Below is a small trained network, with its code and all its weights. Each question gives an input and a class and asks what happens when units are switched off, that is, made to give their printed mean instead of their output.

import numpy as np


def w(rows, s, z=0):
    codes = np.array(rows[::2]) - 128.0
    scale = np.full(codes.shape[1], s)
    scale[-1] = z or s
    return codes * scale


def f(y):
    return np.maximum(y, 0)


def log_softmax(a):
    a = a - a.max(-1, keepdims=True)
    return a - np.log(np.exp(a).sum(-1, keepdims=True))


def net(x, mask):
    res = np.array(x, float).reshape(1, 8) / 4 @ E
    y = f(res @ A[0][:, :-1].T + A[0][:, -1])
    res = res + np.where(mask, y, B[0][:, -1]) @ B[0][:, :-1]
    return log_softmax(res[-1] @ U[:, :-1].T + U[:, -1])


A, B = {}, {}
E = w([
[144,48,187,213,164,126,128],'x0',
[112,178,101,183,165,99,232],'x1',
[122,179,156,141,117,116,104],'x2',
[135,74,97,114,139,141,155],'x3',
[126,137,133,131,125,126,126],'x4',
[194,171,134,162,78,237,164],'x5',
[126,133,131,130,125,127,127],'x6',
[3,140,117,129,175,192,76],'x7',
],0.011)
A[0] = w([
[161,64,135,216,145,122,111,183],'N0',
[122,137,200,62,100,105,215,154],'N1',
[88,205,40,205,154,83,239,164],'N2',
[71,110,163,179,205,221,110,121],'N3',
[146,103,155,101,90,167,60,39],'N4',
[71,138,112,147,137,175,86,89],'N5',
[162,112,149,107,102,107,112,108],'N6',
[150,116,202,100,88,209,136,137],'N7',
[158,181,167,161,128,184,108,22],'N8',
[133,158,110,106,88,190,156,155],'N9',
[142,60,214,207,161,137,112,192],'N10',
[70,136,114,70,115,67,140,115],'N11',
[191,141,167,85,123,80,178,64],'N12',
[101,99,159,85,179,36,109,70],'N13',
[155,145,96,40,99,132,68,87],'N14',
[133,177,27,52,93,124,124,251],'N15',
[254,87,159,178,102,81,96,84],'N16',
[169,161,125,167,122,248,165,105],'N17',
[138,89,133,100,83,124,62,183],'N18',
[125,106,155,180,104,121,89,186],'N19',
],0.011,0.0028)
B[0] = w([
[192,174,115,91,156,119,146,207],'N0',
[133,150,108,100,121,161,171,171],'N1',
[181,104,50,175,126,182,29,252],'N2',
[50,142,114,78,82,141,187,205],'N3',
[105,91,72,166,96,137,103,180],'N4',
[87,150,76,86,74,126,158,178],'N5',
[82,150,124,150,102,149,116,162],'N6',
[183,133,147,151,115,75,99,193],'N7',
[152,102,149,130,96,126,161,177],'N8',
[151,107,222,96,102,93,174,187],'N9',
[190,183,172,109,211,177,133,226],'N10',
[99,110,219,114,118,77,145,183],'N11',
[47,159,108,133,51,161,166,192],'N12',
[147,72,172,157,91,37,135,201],'N13',
[132,173,142,180,150,164,76,190],'N14',
[171,180,201,63,175,161,120,216],'N15',
[78,156,88,79,69,146,189,235],'N16',
[147,64,164,141,116,2,115,229],'N17',
[144,115,117,170,107,209,36,190],'N18',
[156,136,129,144,158,131,126,171],'N19',
],0.0096,0.014)
U = w([
[166,74,187,132,93,8,125,117],'0',
[173,203,181,81,192,167,136,254],'1',
[70,164,90,81,57,156,181,53],'2',
[177,103,74,202,106,182,46,40],'3',
],0.013,0.0038)

Each question gives the input, the list of numbers given to net, and the class t.
The units are the neurons (one row each of A and B). Each row of codes is followed by its name. A weight is (code - 128) times the scale printed after its matrix; where a second scale follows, it is the last column's (A, B and U).
mask holds one flag per neuron, in row order. A switched-off neuron (its flag False) gives its mean, the last column of its row in B, instead of its output. The means were averaged over made-up inputs and are rounded, as every weight is.
A unit's drop is (log p(t) with every unit on - log p(t) with that unit switched off) / (log p(t) with every unit on - log p(t) with every unit switched off).
The circuit of an input: a set's keep is (log p(t) with only the set's units on - log p(t) with every unit switched off) / (log p(t) with every unit on - log p(t) with every unit switched off). Starting from the 12 units with the biggest drops (on a tie, the unit counted first), units are removed one at a time, each time the one whose removal leaves the highest keep (on an exact tie, the one counted first), for as long as the keep stays at least 0.8.
circuit, biggest first: the units of the circuit, biggest drop first
k most important neurons: the k neurons with the biggest drops, biggest first
drop when u is switched off: that unit's drop, to one decimal
input [0,5,-3,2,-6,-2,-3,-6], class 2: circuit, biggest first	(N12)
input [6,7,1,8,-1,-2,5,7], class 2: 3 most important neurons	(N3 N15 N5)
input [7,-1,1,-4,6,7,-2,4], class 0: 4 most important neurons	(N17 N15 N7 N8)
input [7,8,-2,8,-6,-2,-4,5], class 3: 2 most important neurons	(N2 N15)
input [0,6,4,-8,5,6,-3,-7], class 2: 4 most important neurons	(N12 N16 N13 N1)
input [-1,3,5,3,-5,-7,1,6], class 0: 3 most important neurons	(N13 N16 N11)
input [5,-3,8,4,4,5,4,-2], class 0: 4 most important neurons	(N17 N15 N7 N2)
input [5,6,-3,5,-6,-5,-5,-7], class 2: 2 most important neurons	(N16 N12)
input [2,7,-8,0,-4,6,-2,2], class 3: 2 most important neurons	(N2 N13)
input [3,4,7,-6,0,0,-2,-4], class 2: 2 most important neurons	(N16 N15)
input [6,-8,-8,-4,-4,-4,2,8], class 2: 3 most important neurons	(N3 N2 N5)
input [-3,-8,0,-6,2,5,7,4], class 3: 2 most important neurons	(N18 N4)
input [-5,6,7,2,-8,-5,6,1], class 3: 4 most important neurons	(N2 N17 N10 N9)
input [8,-1,-8,-4,-5,7,3,-4], class 1: 4 most important neurons	(N10 N0 N13 N16)
input [-7,-5,-7,3,-7,-3,6,-3], class 1: circuit, biggest first	(N15)
input [7,-5,7,-2,8,-2,-2,1], class 1: drop when N2 is switched off	0.3
input [-3,8,-8,5,-6,-7,-1,-4], class 3: drop when N9 is switched off	0.2
input [3,-2,6,6,0,-2,8,-6], class 2: drop when N16 is switched off	0.2
